Below are the code and all the weights of a small trained network. Each question names an input and a class and asks about switching units off, where a switched-off unit gives its printed mean instead of its output.

import numpy as np


def w(rows, s, z=0):
    codes = np.array(rows[::2]) - 128.0
    scale = np.full(codes.shape[1], s)
    scale[-1] = z or s
    return codes * scale


def norm(h):
    return h / np.sqrt((h * h).mean(-1, keepdims=True) + 1e-5)


def f(y):
    return np.maximum(y, 0)


def log_softmax(a):
    a = a - a.max(-1, keepdims=True)
    return a - np.log(np.exp(a).sum(-1, keepdims=True))


def net(x, mask):
    res = np.array(x, float).reshape(1, 5) / 4 @ E
    u = 0
    for l in range(4):
        y = f(norm(res) @ A[l][:, :-1].T + A[l][:, -1])
        res = res + np.where(mask[u : u + 6], y, B[l][:, -1]) @ B[l][:, :-1]
        u += 6
    return log_softmax(norm(res)[-1] @ U[:, :-1].T + U[:, -1])


A, B = {}, {}
E = w([
[149,107,213,194,232,188,195,113,154,52],'x0',
[153,141,132,38,119,198,159,69,153,245],'x1',
[183,191,220,164,138,82,3,5,122,184],'x2',
[235,155,80,124,96,165,101,148,213,20],'x3',
[131,115,134,133,115,146,127,123,106,139],'x4',
],0.0063)
A[0] = w([
[160,112,151,44,158,153,141,162,99,177,65],'0.n0',
[99,156,88,115,2,67,122,148,145,169,3],'0.n1',
[160,138,112,88,125,123,146,121,153,167,113],'0.n2',
[37,120,157,125,168,45,182,86,96,184,33],'0.n3',
[58,103,72,137,157,175,169,170,116,155,132],'0.n4',
[125,93,142,201,99,72,107,162,146,151,61],'0.n5',
],0.0085,0.0031)
B[0] = w([
[100,222,126,163,130,156,254,105,210,53,197],'0.n0',
[190,63,72,182,171,126,194,78,66,186,218],'0.n1',
[92,227,173,144,129,190,169,94,51,105,191],'0.n2',
[178,135,188,165,105,207,139,206,111,183,245],'0.n3',
[28,99,93,114,117,128,35,145,199,124,255],'0.n4',
[131,227,200,154,168,97,152,97,102,119,172],'0.n5',
],0.0078,0.0055)
A[1] = w([
[120,120,112,128,100,93,133,67,57,4,71],'1.n0',
[78,130,112,158,99,140,108,156,13,68,121],'1.n1',
[228,154,96,132,86,162,139,124,111,46,79],'1.n2',
[141,84,63,66,86,215,139,172,141,36,7],'1.n3',
[124,138,120,120,153,38,114,211,41,96,40],'1.n4',
[120,68,176,170,255,198,163,116,171,91,52],'1.n5',
],0.0064,0.0015)
B[1] = w([
[140,158,130,89,87,205,140,19,112,206,173],'1.n0',
[129,218,179,13,81,160,229,106,75,88,185],'1.n1',
[254,161,170,109,40,149,91,233,113,214,205],'1.n2',
[60,127,82,138,73,67,90,147,197,179,232],'1.n3',
[146,201,50,98,166,194,152,108,123,28,171],'1.n4',
[175,129,38,90,205,127,144,95,38,177,254],'1.n5',
],0.0078,0.0054)
A[2] = w([
[104,154,172,198,80,167,123,57,134,131,190],'2.n0',
[141,191,184,189,160,140,102,53,109,128,171],'2.n1',
[172,133,158,107,133,133,29,109,133,155,1],'2.n2',
[131,204,113,111,141,123,195,89,129,87,68],'2.n3',
[148,83,2,158,171,164,96,103,79,166,183],'2.n4',
[144,158,135,142,142,109,130,157,118,78,76],'2.n5',
],0.0092,0.00069)
B[2] = w([
[99,148,73,103,100,58,88,197,156,4,199],'2.n0',
[35,50,55,132,120,161,161,121,162,141,254],'2.n1',
[40,90,117,104,155,125,118,146,139,187,189],'2.n2',
[72,152,133,72,66,153,185,102,72,102,208],'2.n3',
[141,129,169,209,190,1,235,59,69,110,216],'2.n4',
[161,209,184,99,85,140,190,103,115,154,151],'2.n5',
],0.0081,0.0078)
A[3] = w([
[87,28,151,91,174,91,44,88,181,179,9],'3.n0',
[115,82,128,141,74,91,76,65,117,140,77],'3.n1',
[111,103,132,169,253,161,160,73,112,146,238],'3.n2',
[23,58,105,94,162,147,182,232,33,90,95],'3.n3',
[44,147,162,106,118,178,170,164,77,121,220],'3.n4',
[170,143,107,178,120,147,108,240,128,210,254],'3.n5',
],0.0074,0.0021)
B[3] = w([
[50,48,150,209,44,90,154,172,148,7,148],'3.n0',
[102,146,63,112,221,96,178,155,189,72,141],'3.n1',
[212,152,98,113,145,51,128,138,107,84,203],'3.n2',
[130,68,63,137,95,112,97,136,158,198,247],'3.n3',
[186,175,238,111,116,170,50,97,166,19,233],'3.n4',
[155,97,255,156,190,107,6,149,119,136,177],'3.n5',
],0.0083,0.011)
U = w([
[179,132,72,152,189,55,203,93,28,144,251],'0',
[11,72,87,147,123,89,109,139,235,75,59],'1',
[94,255,129,75,102,245,153,84,87,81,67],'2',
[186,125,202,167,146,162,51,205,104,186,115],'3',
],0.013,0.0019)

Each question gives the input, the list of numbers given to net, and the class t.
The units are the neurons (one row each of A and B). Each row of codes is followed by its name. A weight is (code - 128) times the scale printed after its matrix; where a second scale follows, it is the last column's (A, B and U).
mask holds one flag per neuron, layer by layer. A switched-off neuron (its flag False) gives its mean, the last column of its row in B, instead of its output. The means were averaged over made-up inputs and are rounded, as every weight is.
A unit's drop is (log p(t) with every unit on - log p(t) with that unit switched off) / (log p(t) with every unit on - log p(t) with every unit switched off).
The circuit of an input: a set's keep is (log p(t) with only the set's units on - log p(t) with every unit switched off) / (log p(t) with every unit on - log p(t) with every unit switched off). Starting from the 12 units with the biggest drops (on a tie, the unit counted first), units are removed one at a time, each time the one whose removal leaves the highest keep (on an exact tie, the one counted first), for as long as the keep stays at least 0.8.
circuit, biggest first: the units of the circuit, biggest drop first
top k neurons: the k neurons with the biggest drops, biggest first
k most important neurons of layer l: the k neurons of layer l with the biggest drops, biggest first
drop when u is switched off: that unit's drop, to one decimal
input [5,1,7,7,-4], class 1: most important neuron of layer 0 => (0.n3)
input [6,7,1,-8,8], class 3: 3 most important neurons of layer 0 => (0.n3; 0.n1; 0.n5)
input [5,-6,-6,7,1], class 3: circuit, biggest first => (1.n2; 2.n1)
input [-7,-8,2,2,-4], class 2: 3 most important neurons of layer 1 => (1.n1; 1.n5; 1.n4)
input [3,-7,2,6,4], class 2: top 2 neurons => (0.n3; 1.n0)
input [7,7,7,6,6], class 0: 3 most important neurons of layer 1 => (1.n5; 1.n3; 1.n1)
input [-5,0,7,5,4], class 1: top 2 neurons => (1.n5; 2.n2)
input [7,-2,-4,8,1], class 3: top 2 neurons => (1.n2; 0.n1)
input [-8,-5,2,8,-6], class 0: top 3 neurons => (0.n1; 0.n3; 2.n4)
input [-6,-6,-6,4,-6], class 0: circuit, biggest first => (0.n1; 2.n4)
input [-5,0,5,8,-8], class 3: top 2 neurons => (1.n2; 0.n4)
input [-2,-8,0,-7,8], class 2: top 2 neurons => (1.n1; 1.n4)
input [-2,0,-1,-4,5], class 3: top 2 neurons => (0.n3; 1.n5)
input [1,-4,7,-4,-6], class 1: circuit, biggest first => (2.n1)
input [6,-1,4,7,-3], class 3: top 3 neurons => (1.n2; 0.n1; 0.n4)
input [0,7,-8,1,4], class 1: top 3 neurons => (0.n4; 1.n3; 1.n1)
input [6,3,8,-7,5], class 1: top 3 neurons => (2.n1; 0.n1; 3.n0)
input [-3,3,6,5,-1], class 1: top 2 neurons => (0.n3; 2.n2)
input [2,1,8,-7,2], class 1: 2 most important neurons of layer 2 => (2.n1; 2.n0)
input [-1,-1,-2,5,-6], class 3: circuit, biggest first => (1.n2)
input [-8,-7,2,7,-4], class 0: 4 most important neurons of layer 0 => (0.n1; 0.n3; 0.n2; 0.n0)
input [2,2,-3,-7,-3], class 3: drop when 0.n3 is switched off => 1.7
